Below are the code and all the weights of a small trained network. Each question names an input and a class and asks about switching units off, where a switched-off unit gives its printed mean instead of its output.

import numpy as np


def w(rows, s, z=0):
    codes = np.array(rows[::2]) - 128.0
    scale = np.full(codes.shape[1], s)
    scale[-1] = z or s
    return codes * scale


def f(y):
    return np.maximum(y, 0)


def log_softmax(a):
    a = a - a.max(-1, keepdims=True)
    return a - np.log(np.exp(a).sum(-1, keepdims=True))


def net(x, mask):
    res = np.array(x, float).reshape(1, 6) / 4 @ E
    y = f(res @ A[0][:, :-1].T + A[0][:, -1])
    res = res + np.where(mask, y, B[0][:, -1]) @ B[0][:, :-1]
    return log_softmax(res[-1] @ U[:, :-1].T + U[:, -1])


A, B = {}, {}
E = w([
[201,91,17,195,188,47,47,166],'x0',
[168,164,81,55,53,119,150,143],'x1',
[134,129,106,86,145,254,22,204],'x2',
[107,126,128,140,154,133,121,112],'x3',
[88,173,61,245,92,201,199,192],'x4',
[122,123,132,132,122,125,125,130],'x5',
],0.0077)
A[0] = w([
[138,134,64,47,100,163,81,123,167],'neuron 0',
[99,192,89,187,102,154,163,198,16],'neuron 1',
[132,95,150,109,181,221,57,211,95],'neuron 2',
[193,155,112,33,103,87,106,111,134],'neuron 3',
[143,91,188,48,155,126,42,95,56],'neuron 4',
[180,107,32,139,112,63,51,129,127],'neuron 5',
[149,169,159,101,94,171,89,163,96],'neuron 6',
[125,112,72,252,147,154,97,161,177],'neuron 7',
[124,135,162,81,115,186,195,114,40],'neuron 8',
[107,162,182,149,83,85,160,115,2],'neuron 9',
[140,195,85,122,33,177,218,161,175],'neuron 10',
[154,152,161,131,125,58,248,68,130],'neuron 11',
[132,149,187,88,62,254,96,155,55],'neuron 12',
[172,57,186,64,139,71,110,46,72],'neuron 13',
[54,163,245,71,30,143,156,59,114],'neuron 14',
],0.0085,0.0075)
B[0] = w([
[150,67,132,99,97,125,119,76,195],'neuron 0',
[84,209,60,152,127,162,140,163,167],'neuron 1',
[187,89,46,107,76,116,163,75,192],'neuron 2',
[40,170,143,135,106,179,44,176,205],'neuron 3',
[14,186,83,190,86,165,160,166,185],'neuron 4',
[181,148,196,68,233,47,187,159,213],'neuron 5',
[130,116,61,100,36,150,83,95,158],'neuron 6',
[86,143,179,70,57,82,107,142,213],'neuron 7',
[186,139,101,157,199,69,254,154,163],'neuron 8',
[163,51,94,142,109,128,223,202,150],'neuron 9',
[93,199,179,101,122,170,46,103,240],'neuron 10',
[190,22,46,176,48,184,125,51,238],'neuron 11',
[181,77,117,143,196,74,149,113,185],'neuron 12',
[82,196,96,168,91,205,116,166,204],'neuron 13',
[169,136,184,95,198,41,181,170,246],'neuron 14',
],0.0093,0.011)
U = w([
[194,181,128,103,213,63,159,201,52],'0',
[212,77,1,164,65,147,99,76,32],'1',
[37,245,97,188,112,211,115,210,2],'2',
[128,142,198,128,116,148,61,83,231],'3',
],0.0082,0.0085)

Each question gives the input, the list of numbers given to net, and the class t.
The units are the neurons (one row each of A and B). Each row of codes is followed by its name. A weight is (code - 128) times the scale printed after its matrix; where a second scale follows, it is the last column's (A, B and U).
mask holds one flag per neuron, in row order. A switched-off neuron (its flag False) gives its mean, the last column of its row in B, instead of its output. The means were averaged over made-up inputs and are rounded, as every weight is.
A unit's drop is (log p(t) with every unit on - log p(t) with that unit switched off) / (log p(t) with every unit on - log p(t) with every unit switched off).
The circuit of an input: a set's keep is (log p(t) with only the set's units on - log p(t) with every unit switched off) / (log p(t) with every unit on - log p(t) with every unit switched off). Starting from the 12 units with the biggest drops (on a tie, the unit counted first), units are removed one at a time, each time the one whose removal leaves the highest keep (on an exact tie, the one counted first), for as long as the keep stays at least 0.8.
circuit, biggest first: the units of the circuit, biggest drop first
most important unit: the unit with the biggest drop
k most important neurons: the k neurons with the biggest drops, biggest first
drop of u: that unit's drop, to one decimal
input [1,6,-8,-8,-2,-6], class 1: circuit, biggest first => neuron 11
input [-5,-2,-3,2,-6,-7], class 2: circuit, biggest first => neuron 13; neuron 4
input [3,-6,-7,7,4,-5], class 1: 2 most important neurons => neuron 11; neuron 10
input [6,6,5,3,0,8], class 0: 3 most important neurons => neuron 5; neuron 11; neuron 10
input [-7,-2,8,4,8,-2], class 1: 3 most important neurons => neuron 2; neuron 12; neuron 6
input [8,0,8,-3,2,8], class 0: 2 most important neurons => neuron 5; neuron 11
input [-3,2,-5,-2,-6,-3], class 2: 2 most important neurons => neuron 13; neuron 3
input [7,7,5,1,5,3], class 0: 2 most important neurons => neuron 5; neuron 11
input [5,7,4,2,-8,-7], class 2: 3 most important neurons => neuron 4; neuron 3; neuron 13
input [-4,-5,6,1,-1,0], class 1: 2 most important neurons => neuron 2; neuron 5
input [-8,0,-8,-3,4,-7], class 0: 3 most important neurons => neuron 14; neuron 8; neuron 2
input [5,5,-4,7,7,4], class 2: 2 most important neurons => neuron 1; neuron 14
input [-6,3,6,4,5,7], class 0: 4 most important neurons => neuron 11; neuron 12; neuron 8; neuron 14
input [-2,-1,1,3,-4,5], class 2: most important unit => neuron 4
input [5,8,-4,-5,2,7], class 3: 2 most important neurons => neuron 14; neuron 10
input [6,8,4,6,1,-1], class 3: 3 most important neurons => neuron 14; neuron 0; neuron 8
input [-4,0,-4,-6,-5,0], class 2: 2 most important neurons => neuron 13; neuron 5
input [-4,-3,-6,-7,-7,-4], class 2: 2 most important neurons => neuron 13; neuron 4
input [-5,3,-6,4,-1,-3], class 1: drop of neuron 14 => -0.2
input [0,-1,3,2,-3,0], class 1: most important unit => neuron 10
input [-4,0,-3,-7,0,7], class 0: drop of neuron 12 => -0.2
input [7,1,4,-3,1,-5], class 0: drop of neuron 5 => 1.3
input [-5,-3,0,-8,0,-2], class 0: drop of neuron 14 => 0.3
